[[  6  29 -18  38  35 -17  10  -7   5   1  -9  46]
 [ 41  14 -37 -67  71 -15  23   9  39   6  -8 -23]]
Counting starts at 1.
Which number is the entry just left of -37? 14
Which number is the entry at row 2, column 3? -37
The top-right entry -> 46
Which number is the entry directly above 9? -7
The entry at row 1, column 1 is 6
Which number is the entry just right of the largest entry? -15
Which number is the entry just left of the largest entry? -67
Which number is the entry just right of 35? -17
Which number is the bottom-left entry? 41
Which number is the entry just left of -17? 35

Read these off the array that follows. Rows and columns are numbered from 1.
1) What is the entry at row 3, column 3?
2) What is the entry in row 2 and column 2?
3) What is the top entry of the column that holds the largest entry?
4) What is the entry in the bottom-left corner?
5) What is the entry in row 1 and column 3?
6) What is the entry at row 1, column 1?
7) What is the entry directly above -0.47?
8) What is the entry directly below -0.75?
-0.42,-1.97,-0.38,-1.22,-0.94,0.66,-0.84,0.02,0.56,1.91,0.90,0.70,-0.75
-0.64,0.71,-1.23,-0.57,-1.17,1.25,-1.30,0.16,0.14,0.52,-1.36,-1.65,1.94
-0.14,0.20,-2.57,1.66,0.06,-0.37,1.42,0.02,-0.92,-1.57,0.98,-1.09,0.94
-0.33,1.24,-2.89,0.12,0.69,-1.20,0.98,-2.29,-0.15,0.89,-1.34,0.14,2.04
-0.41,-1.21,-0.25,-0.96,0.35,0.75,-1.54,-0.62,-0.95,-1.21,-0.03,-0.54,-0.66
-0.53,-0.64,-1.59,-2.11,-1.29,-0.15,-0.08,-0.32,-1.40,-0.03,-0.06,0.71,0.48
-0.47,-0.59,-0.54,-0.10,0.97,-2.26,0.33,-1.50,0.09,0.13,0.09,0.94,-1.47
1) -2.57
2) 0.71
3) -0.75
4) -0.47
5) -0.38
6) -0.42
7) -0.53
8) 1.94
